[[-42 -13   7  -3 -18 -16 -36   8   4  31 -31  19 -10]
 [ 19   7 -33  16 -10 -36  -2 -10  28   6 -33 -37 -17]
 [-28 -36  21 -27 -20 -25  24  -7  -7 -21  42  18  27]
 [ 19   4   0  -1  12 -26  20   6 -19  16  12  -1  15]
 [ -7 -21   7 -21  13  15  -9 -42  -5  33  -2  19 -11]
 [-12 -17  -1 -10  22  22 -22 -15 -18  30  10   7 -12]
 [-29  -8   3 -28 -39 -46   0   9   0 -16  15  17  22]] ⇒ -29

[[395 275 507 813 469 481 463 510 618 464 410 429 481 367 450]
 [791 448 805 368 339 434 519 551 726 371 532 677 516 357 688]
 [461 540 642 625 285 549 474 323 466 606 582 796 506 321 494]
 [805 619 491 397 256 493 554 451 568 408 524 435 220 180 590]
 [405 631 384 590 582 624  80 699 200 774 361 644 519 471 361]
 [492 332 414 463 501 502 423 580 514 802 460 646 425 567 383]
 [533 376 599 492 547 612 849 370 524 621 506 774 557 359 443]
 [759 464 443 497 929 425 462 293 619 216 353 677 497 324 372]
 [640 297 406 490  37 375 406 555 737 387 600 584 156 537 542]
 [705 637 496 649 491 499 522 731 503 576 425 844 543 370 513]
 [500 646 508 462 782 370 703 332 510 505 632 550 648 503 569]
 [615 377 433 746 686 418 502 628 406 397 564 515 547 309 345]] ⇒ 615

[[6 3 6 3 3 5 2]
 [2 6 1 5 6 3 6]
 [6 3 6 2 3 4 2]
 [3 4 2 6 3 6 6]
 [4 5 5 2 6 2 3]
 [3 4 2 6 2 6 6]
 [3 4 2 6 3 6 6]
 [5 4 5 3 4 3 3]
 [5 3 4 5 1 6 4]
 [2 6 2 4 7 2 5]
 [4 3 3 6 2 6 5]] ⇒ 4

[[ 133 -309  248  571  -65  480  366  386 -219 -380  453]
 [ 389 -105  263  224   59 -281   10   64  443  580  553]
 [  48 -500 -175  937 -147  421 -278  149  294   23  144]
 [ 212  -19  345 -571  105 -209  244  147  247   61  321]
 [ 498 -145  408   83 -194  202  268  203 -212  528    1]
 [  49  182   63  449  485 -113 -408  121 -213  362  685]
 [-170 -399 -177  -65   16   56 -202   82  719 -392  147]
 [  76 -227   95  254 -158  573  183  259 -283 -212 -174]
 [ 172  -86  253  400  336 -148  -84  239   49  143  972]] ⇒ 172

[[-14  -5  -4 -36  12   9 -33   2 -17 -18 -40 -26  19]
 [  5 -14  -7  12 -32 -16  10 -12   1  -6  15   6 -29]
 [-14  13  -4   6  32   0   3  -1  -5  19   1   2  15]
 [ -1 -19  -6 -27 -29  -4 -21  -7  -8 -30 -21 -19 -12]
 [-29  -3 -16  -9   4 -17 -10 -14 -18   3 -16  -9  -9]
 [-15  11  -5   1  31   1  -3  -1  -7  15  -6  -2  16]
 [  9  -5   2   8 -13   1   7  -1   6  -5  11   3  -4]
 [ -8   3  -9  20   4 -15  14 -10  -3  17  15  10 -12]
 [-11  -5  -2 -36   8  11 -32   3 -12 -22 -37 -26  20]] ⇒ -11

[[28 56  7 67 73 61 33 31]
 [23 55 10 65 75 59 38 34]
 [24 55  9 69 76 59 38 31]
 [23 59  6 64 73 58 33 31]
 [27 59  4 61 71 59 28 31]
 [22 57  9 70 80 58 40 36]
 [18 48 18 80 85 57 55 34]
 [22 54 11 72 79 58 44 36]
 [25 59  4 62 72 59 30 32]
 [24 59  3 63 71 59 28 28]] ⇒ 24

[[ -4 -10  -9 -10  -4  -4  -4  -3]
 [-11  -8  -4  -8 -10 -11 -10  -6]
 [-10  -7  -7  -7  -9  -5 -12  -7]
 [ -8 -10  -5  -5  -7  -7  -3  -6]
 [-31   2  15 -24  13  -7 -29  29]
 [-23  13 -26  25  18 -38   6  -8]
 [  9 -40  11 -24 -30  17 -21  -4]] ⇒ 9

[[134 109  97 193 164 198 160 195]
 [153 182 189  48 116  55 120  44]
 [142 108  92 205 175 198 176 201]
 [109 158 168 134  92 125  98 144]
 [177 140 121 122 171 135 177 111]
 [ 55  98 127  98  38  94  16 119]
 [104 158 176 122  91 113  87 130]
 [184 177 159 189 165 188 179 180]
 [ 89 105 115 180 109 178 102 190]
 [175 201 207  56 126  55 142  46]
 [ 91 117 125 167  97 160  91 173]] ⇒ 91

[[6 6 5 5 7 7 7 7 6 7]
 [6 6 7 8 4 3 2 2 6 5]
 [6 6 6 6 5 5 4 4 5 6]
 [8 8 5 5 7 5 6 6 4 7]
 [5 5 7 7 4 5 4 4 7 6]
 [7 7 5 5 7 6 6 6 5 7]] ⇒ 7
---
array([ 13,   6,   1,   2, -11, -41]) → 13
array([ 1, 22, 41,  5,  0, -1]) → 1
array([-45,  49,  -6, -35, -53]) → -45
array([ -7, -43,   8,  23,  18, -29]) → -7
array([-20,   4, -22, -38,  28,  25]) → -20
array([ 46, -45,  49, -10,  16]) → 46
array([ -5,  34, -19,  46,  12,  28]) → -5
array([-16, -51,  -3, -44,  11, -33, -25]) → -16
